Each row is followed by roughly how far along a hidden order it lies, from 0 to 30. A new part has a new order.
[-25  -3   6 -27  27   7 -17   1  11 -25   2 -21  -6   4 -28   4 -10  -3
   0  22 -17 -11  15   7   5   1  -8   2 -11  -1  24  13   5   0  -2  -8
 -25  -4  13  -7  13 -52 -30  -4  17  -6  -9  -8   1 -39   2  -1 -23  20
   3 -20 -19 -32  14  17  -2   9   8 -22   1   2  14 -20  -2 -16  -2  13
  15 -26  10  19 -17  11 -10   8 -16  14 -33 -15  21   1   0  -8  25   1
   7 -12 -21  52 -15 -79   8 -28 -11   8 -35  -1 -31   5  -3  13  33 -14
  13  18 -14   5 -13   8 -30   9   5 -12  -4  -4 -39  37  16 -21  -2 -23
   8   5  19  18 -11   8   0 -10  32  16 -14 -23  -1] => 4
[ 56  -1 -10  60  -1  -6  -1  -2  10   3   2  18  15   0  -6 -10   1  16
  11 -25  15   4  19  -2 -10  17  -3 -16 -19   9 -16 -13  -4 -14  10 -12
 -24   0  13   6  -7  12  19  -8 -22  -9  25   6  -5   3  -9   2  43   7
  -5  30  35  -7   8 -16   9  18  -6  18  14  -8  22  29 -21  26   8   5
 -33   2   4   6  -6 -11   5  10 -14 -15 -39  -1 -42  46 -13  -5  26  15
  17  -1  23 -35  11  38   0 -27  -1  -8   6  -9 -27  28  19  24   8  14
  22 -38  -9  -3   5 -21  23   8  -1  -5 -21   0  19 -22 -12   8 -10  -7
  -5  30   3 -26  -4   0  -6  -9 -22 -21 -20   2  -6] => 11
[ 11  -3   1 -16 -16 -18  -7   0 -10   2 -13  24 -42  -5   0  15  -5  18
   1 -17  22   8  -2  -5  -8   0   1   7  54  -3 -29 -22  -1  -5  13   6
  39   1 -14   5  -6  39  17 -18 -23  49  -2   0   7 -20  -6 -27  28  -6
   3  21  29  70 -44 -12   0 -12   7  22 -21  -5 -10 -11  17 -11   7 -10
  53  29  -1   1  13  16  20  -4  17  -8  44 -10  27 -84 -12   9 -11  14
   5  27   0 -38 -14 -14  13  36  25  15  28 -41  15 -16   7 -12 -27  26
  14   6  19  -1  -2  16  18   9  -3  14 -11   5  25   5 -29   2 -29  35
   1 -16 -10  -6  22  18  -1   7 -17  22  23  13  -4] => 23
[ 39   4  15 -32 -12 -11 -17  -1   0 -14 -17  14 -41   9  12  30   4  21
  -7  -5  18 -12  -6  -7   3 -14  -8 -17  48  13 -21  -7  -6  -4  12   3
  29   3  -1  -1  10   8 -10  -5  -2  59 -14  -7   8 -54 -20  12   1   3
   5 -11  15  64 -54 -13   7  -5   6  12   8   0  -7 -18  -5 -36   2  -8
  11  13   8 -20  -7   0  -7 -21  17   5  22 -22  55 -88  -9   7   2 -13
  -9  -5  -3   3  -6   7  19  29  21  11 -29 -66  25   5  22 -14   6  14
  13   9   4   0   9  18  11  -9  -8  -2 -15  15  -5  34  13 -21 -23  29
  -7 -16   0 -30 -16   9  -1   9   3  27  20  -5   1] => 22
[ 30  12   3 -47  39   9  -3  -2  -4 -23 -20 -10  22  42  22  13  85 -13
 -10 -18 -20 -14  11  -1   4  -1  -4 -28  25  12  35  19   9  -1   2  -5
 -28   6 -19  -3  14 -31   4   4   3 -15 -37   3   7 -53   3  19   3   4
   8 -51  -8 -19  24 -26  20  -5  -5 -18   2  -1   4   5 -34 -17  -4   0
 -97 -11  -7  21 -18  -7  13  20  -2 -13 -61 -10  48  -7  -2  11  -7 -28
 -11 -21 -10  85  14 -24  10 -14  36   5 -34 -40  12  -2   5  16   0 -11
 -14  21  -5  -6 -21   4 -29  -4   2 -17 -19  15 -32 -15  41 -16  -5 -28
  62   9   9  30 -19  -9  -3   6 -19  10 -12 -17  -6] => 1
[ 58  -6 -13  32  -2 -14 -17  -3 -14  11  -1   8 -17 -22  12  -7  15  17
  13 -28  23   5   3  -5 -17  -5  -7 -16  22   2 -40 -15  -4  -9  12 -10
   9  17   8   2   1 -29 -22 -18   1  16  -4  -5   6 -26 -13  22 -12   0
   7   0  19  54 -21 -31   6  15  39  29   5   4  10  52 -23   9  10  -9
  74  10   1 -34   1  -3  -3 -12  15  18 -18  -4  20 -36 -14   6  22  13
   2 -11  26 -34   0  24   2  32  21   8  12  -8 -26  22  20   2 -18  18
  41  34  30  -2   8 -29  36   4  -3  -4 -12 -12   0  -5 -28 -11 -21  -3
 -41  -4  -3 -28  -6   7   3 -18  16 -20 -27  -8   1] => 8
[-10   9   5  49  33 -13   2   1  27 -19   3  -4 -16   5 -40  12 -40  -4
   0  16  -8  -5  33   6 -16  10   0  11   0   7 -12   2   4  -6   9  -5
 -12 -10 -14   2  -2  -3   0 -17 -10 -12  18  -5 -15 -20   2 -26  19  15
  -7   6  -5 -20  -7  11  -5  -4   0 -23 -15 -10  22 -18  12   5   3   8
 -55 -19   6  17   6  21  19  10 -18   4  19 -13 -43  24   7  -2  36   7
  18  21 -17 -23 -18 -40   8 -29  -5   8 -26 -42 -27  13  22  32  27  22
   4 -31 -14 -12 -14  32 -19  12   8  13 -30  19 -14  33  -7 -11  -8  -5
  15  22  14  26  30  13   3  -6   4   4  30  -6  -6] => 20
[ -40  -16   10   57   28   -3   11    1   35  -23   18    8   16   15
  -23   20  -19   -2  -13  -21  -13  -14   26    6   -5   -3   10   -5
   -2    7  -28   31   -4  -11  -12    7   21    1  -24   -2  -16  -49
   -8    7    1  -53  -24   -6   -8  -29   -2   30  -43   13  -13  -11
  -10    6  -22    5  -31   -2   13  -12   12   -4    9    4  -10  -27
   -3   -1 -126  -31   -9   -8    8   23   -7    7   16   -9  -33  -23
  -36   27  -10   -5   46    7  -11   15   -7   16  -20   65    7  -44
   17    1  -33  -33  -39   56    5   31   29    2   11  -27   -5   -8
   15   47    0   -6  -10   16  -19   -1  -31    2  -20  -17    8   15
   30   -7   11  -23   19   -3    3    3   -7  -25   47   15   -1] => 0
[-49   8 -13  -8  35 -21  21  -1 -12  15   7  18   8  24  19   5  26  -1
  -1   1   2   7  20  -6 -16  -2  15  12 -16  -7  -3   2   6 -11  -6   5
 -26   5 -34  -5  -2  11  -2  -8 -25  15   7   1 -13  -6   5 -21  30  -6
  10  -9  -8  23 -11 -14  27 -16   2   3 -14  -3 -12  20   6   2  -9 -10
 -35  28  -4   7  -1   2  24  -7  14 -21  37   1 -31 -31  11   1  -9  -4
  -5 -10  10  21   2  64   1  49  17 -10  -7 -61  42 -16   4 -13 -22 -15
 -11  44  25  -9  20  -1  10 -12  -1   9  -4   5  28 -11 -22  17   3  28
 -19  23 -11  20  29 -10   4   9  -2  -1  35  13  -7] => 27
[-18  17   2  22  30 -10   7  -1  35   7  15  -7   3  37 -10   2 -57   0
  -6 -16  -1  -5  25   3 -12   1  18  -5 -28   9 -32  -3   4  -3  -3  -6
 -38  -4 -21  -6 -10 -16 -22 -19 -19  24  21  -3 -18 -15 -21  -8  27  22
   6   4  -5 -32 -23   2  18  -3  -4  -3  14  -7  17  11 -10   8  -8   8
 -77  17   5 -10  -7   6  -3 -13 -14   6 -27 -19 -39  19   7 -14  34  -6
  15   1   5  -8 -18  55   1  -9 -16 -14 -77 -74  25  10  22   2  41   5
  -2 -20 -13  -5  22  23 -11 -12   3  11 -29  23  18  32   0  -3  15  11
 -18  39  16 -17  11 -13  -3   4  20   6  51   0  -6] => 30

[ 67 123  15 -51  39   2 -49   5  -8 -13   9  21  22   2  -4  -4 -13 -57
  19  12  19   2 -19  80 -13   5  12  15 -14  33  33  -5 -15   9 -43 -27
  19   9] => 30
[ 48  61  49  23  39  64  14   0 -12 -16  12  25  18  -3  13  54  -5 -38
  -6   8  13  -1  14 -39  -3  -6 -54   9 -11 -38   1  -1  -5   5  12  38
  18  14] => 0
[ 55 -42  -4  29  -7  85 -54 -19   8  -9 -17 -13   0  -6  -6  -5  -5 -14
 -12 -11 -14  -6  14  79  -7  13  53   6   0 -56 -56   5   7  -6  20 -35
 -12  13] => 0
[ 10 -45  25 -51 -11 -59  31 -19  -1   4   4   1  -2   9   7  42  -2  19
  20  -7  -2  11 -22 -51   0 -15 -24 -35   4 -67  80  -3  -3  10 -57   4
  17 -31] => 0
[ 40  51  -3 -31 -24  10  29  -3  -5   8 -19  -4  -3   3   4   5   5 -13
  17   2   8  11   9  45  -8  -4 -24  -8   8  -9 -13  -3  -2 -11  24  24
 -14 -34] => 0
[ 12 127  37 -60  71  65 -72   3   6 -10 -16   7  23  -7   1   4 -19 -42
  -7   0   4  -8   3  13   2 -27 -30 -23 -16   9 -35   1   8  23 -30  11
  17  20] => 30
[  4 -30   1  11 -11 -20  12   0 -10  -1  -4  11   3   6   3  -3   1   1
   8   0  11   8   5  11  -3   1 -10   2   0  10  -8  -5  -4  -8   9   3
  -5  -7] => 0
[-10 -96  38 -54  12  66   5 -23  -7 -21   4   7  15  -1  -5  53 -11  20
   1   7  18   8  19  78 -16 -27 -59 -32 -11  26  25  -2  -2 -14  37  30
   4 -22] => 0
[ 70 127  22 -59  44  94 -64  15   6  -1 -28   4   9 -13  -9  34  -3 -38
   6 -17   6  -6 -25 -57   7 -11 -17  -8  -6 -50 -55   6   8  18  34 -16
  22  26] => 30
[ 88  69  65  37  29 -67  38 -27 -15  -8 -33  26  22  11  15  17 -14 -23
  23  -5  23  10 -20  21 -10   1  -4  -7 -16 -80  77  -5 -20 -20  -7  33
  -8 -12] => 0
[ 37 -54  10  32  13 110 -51   7   3   5 -22  -2   2  -3   4  62   2  21
 -20  -9  -9 -11   0   0  -3 -18 -38 -29   6  18  32   5  -5   7 -64  32
   3  -1] => 0
[ -5  82   8  18  -1  24  37   2   2   2  14   0   2  -4  -2  18   2   3
  -7   3  -4   0  -9  19  -3   0  31  24   2  16  40  -1   4  -7  24 -19
  11   4] => 0
[-32 105 -35  -7 -23  83 -48   1   9   2  14 -16 -12   0 -11   2   7   1
  -5  -5 -17  -1  11  58  -3   8  59  -4  12 -41 -16   2   7  -2 -27 -20
   0   6] => 0
[ 94 107  51  23  46 -13  13 -14 -21 -24 -26  43  33   9  12  34 -16   8
  20  10  41  -7 -14  -9 -25  -3 -67  12 -24 -58  87  -7 -18   4 -56  24
  17  -9] => 0
[-33  49 -27 -30 -13  75 -56   1   2  -5  26   0  -5   5  -7 -13   4 -36
   6   3  -6   4  14  77  -8   2  41 -20   6 -70  23  -4   3 -13  -6  -8
  14  -3] => 0
[ -4 -90  67  30  35 -78   0 -21  -9 -25  12  23  23   5  13  55 -12  12
  19  20  21   6  17  35  -2 -17 -31 -30 -18  -1 -32   0  -6   2  -3  19
  16 -10] => 0
[ 34 -76  58 -53  35 -29  -6 -19 -11 -24  -2  23  22   1  -2  27 -13  11
  -5 -15  27   8  -3  76 -17 -24 -72  -3 -16 -48   6  -3  -8 -13   0   1
  12  17] => 0
[-26 -33  18  34  63 -32  19 -15 -13 -17 -33  32  33   2  15 -31 -18 -38
 -19   6  22  -9 -10   2 -18  -8  14  35 -19   3 -21  -1 -14  -6  40  21
   8   8] => 0
[  23 -100   61   -4   25   48    3  -18  -11  -20   17   22   12   -2
    8   49   -1   -6   -4   -6   14   -6   11   99   -2  -23  -62  -34
  -13  -42   61   -7  -12    1   52   27  -19  -20] => 0
[  19 -100   40   26  -16  -17  -17   -9   -6    2    6    0   -3    1
    4  -20    5    7    6  -10    8   -1  -25   72    5  -14  -18   16
    1   25  -31   -2  -13  -16  -47   14  -12    6] => 0
[ -7 -86  61  32  25 -67  26 -10  -3 -18   4  13  13   0   2  34  -4 -10
  14   7  15 -11 -25 -25  -8 -30 -36 -30 -11  27  69  -3  -4  -8 -39  23
  32  31] => 0
[-23 -42 -19  -7  35  42 -62   7   0  -7  10  14  11   3   4 -25  -5  12
   3   9  13  -9  -2  63   3   4 -21 -23 -13 -61 -15   2  -4   3  31 -13
   2 -10] => 0
[ 44  77  30  -6  -2   8  21  -3   2  -6  19  -3  -1   2   4  65   0  10
  11  11  -8 -11  -1 -61  -4   5 -38 -23   5 -44  64   3  -8  18 -64  -2
  30  -8] => 0
[ 66  49  -3  -2  46 -13 -12  -3 -16 -23  17  32  30   5   1  53 -10 -53
 -12  13  35   5   5  68  -6  -7 -29  31 -23  24 -45  -4 -19   5 -50   1
 -13  22] => 0
[ 19  17  -6  12  21  20  12  -3 -16 -11  -1  27  14   6  10   8  -3  -5
  18  -2  24  12   8   4  -4  -4  -5  -9 -11  -3  12  -5  -4 -14  37  23
  -6  -9] => 0
[-11   3  65 -45  32 -88 -29 -25  -3 -17 -32   8  14  -2   8  11 -12   3
  15   3   4   6   3   9 -15 -23 -13  19 -11 -59  61  -1  -1  -8 -45  -2
  13 -21] => 0
[ 68 -23 -12   7  47 -56   4  -8  -8 -18  20  27  24   0  -4  46 -10 -46
 -20  -5  20 -12  -5  84  -6 -20 -35  22 -19 -10  10  -4 -14  -7 -48 -11
 -23  11] => 0
[ 44  40  52 -60  17 -31  27 -14  -1   0  -7   2   7   1   7  21  -7  -4
  13  -5   7   6   1 -36 -10 -24 -44  -1  -6 -66  75  -2  -7  -3  -3  26
  -7 -21] => 0
[-18  -3   7  -6   9 -20 -23   1  -2  -3  12   9   8   0   4  18  -1 -20
  -1   7   2   1  13 -42   3   4 -13   4  -2 -14 -49   1  -1  10  21  -7
   1  10] => 0
[ 82 -62  12  40 -45  72  54  -8 -16   8 -41  17  -4  13  12  35   4 -34
  23  -5  22  16 -23  -9  -8   8   6 -28  11 -11   2 -11 -10 -21 -10  -6
  18 -20] => 0
[ 62 -12  50 -51 -31  49  33  -2   0  14 -19  -5 -14   4  -2  69   6   1
  31  -7   0  15 -28 -49  -4 -16 -43 -33  15 -62  69  -5  -4  -2 -44  -4
  31 -25] => 0
[-10 121 -18   5 -43  27   4  12   6   8  21 -22 -21   6   2   3  12  13
   5  18 -14   4 -25  23   0   8  13  10  19 -54  66   3  -3   3  -2 -15
  -5 -17] => 0
[ 10  70  -2 -11  14   6  -8   7  -6  -4   9  12  11  -2   7 -18  -4  11
 -17   9  10  -6   3  58  -4  -1 -28  21  -8 -12 -14  -1  -4  -5  -3   9
   3  -4] => 0
[  4  -9  44  -6 -13 -52  20  -4 -15 -14   9  22   5  15  -2  -5  -1  12
   8  17  22   6  12 104 -13  -7 -56 -30  -3 -43  55 -10 -20 -11  16 -11
 -10 -39] => 0
[  0  74  44  23   6  -2  34  -4 -19  -9  12  33  21   7  11  36  -2 -32
  12  13  25  12  10   3 -10   0  -9  24  -8   8 -22  -8  -8  -9  41 -10
   9   1] => 0
[  18  -17   64    0   46 -105  -32  -25   -4  -13   15   11   16   -4
   13   62   -6  -55   12   12   19    4  -10   86   -8  -31   31   34
  -16  -19  -22   -4   -8  -14  -17   40  -22  -12] => 0
[-17  67  25 -19  23 -41 -47   8   9   5  -7  -4   1  -1  -7  -3   0   4
 -18   9  -3 -10 -22 -53   7   1  39  32   1 -38 -48   6  -3  16  35  -2
   0  -6] => 0
[ 97  90 -16  53  60  99  -2   4 -11 -13 -16  33  33  -6   2  55  -9 -57
   3  -5  30 -16 -18 -43 -22 -33   2  25 -24  -4  97  -6 -13   5 -50   6
  -2  35] => 0
[ 38  94 -22  27 -31  70  38  -8   8   6 -22 -22 -14   3   5  -5   7 -32
  12   9 -10   1 -19 -10  -4  10  55   4  12 -61  69   5  -4  -2  24   4
 -16 -20] => 0
[ 25  68   1   3  24  -7 -39  -3   1  -2 -21   6   8  -1  -2   1  -4   7
  -3   7  10 -10  -6  -5   1   3  20  26 -10 -45 -38   1   1   6  24  -2
  -7   2] => 0
[-12  81 -20  17  -6 -90  31  -1  -4 -12   1   3   4   5  -6 -11   3   0
  -9 -11   6  10 -21  57   4 -14 -18  22  -1 -11 -60   0   1  -9 -46  23
 -12  16] => 0
[-24 -17  55 -52  14 -67  17 -21 -12  -5 -26  18  12  11   9  20  -8  -4
  14   5  16  16 -10 -15 -16 -22 -40   4  -4 -53  76  -8 -11 -13 -30  26
  19 -29] => 0
[ 36   4  61 -21  29  90 -62   0  -2   0 -24   5  10  -7  -2 -26  -5 -46
  15   0  10 -11 -21  72  -9 -24 -14 -23  -4  39 -10  -2 -12   6 -44   9
  13   0] => 30
[ 11 127 -26 -40  -2  10 -50   5   3  -1  17  -4   0   3   6  -2   1 -28
  12   0  -3   0   4 -36  -7  -3  34  -5   1   8  70   1   6  10  16 -18
 -14  18] => 0
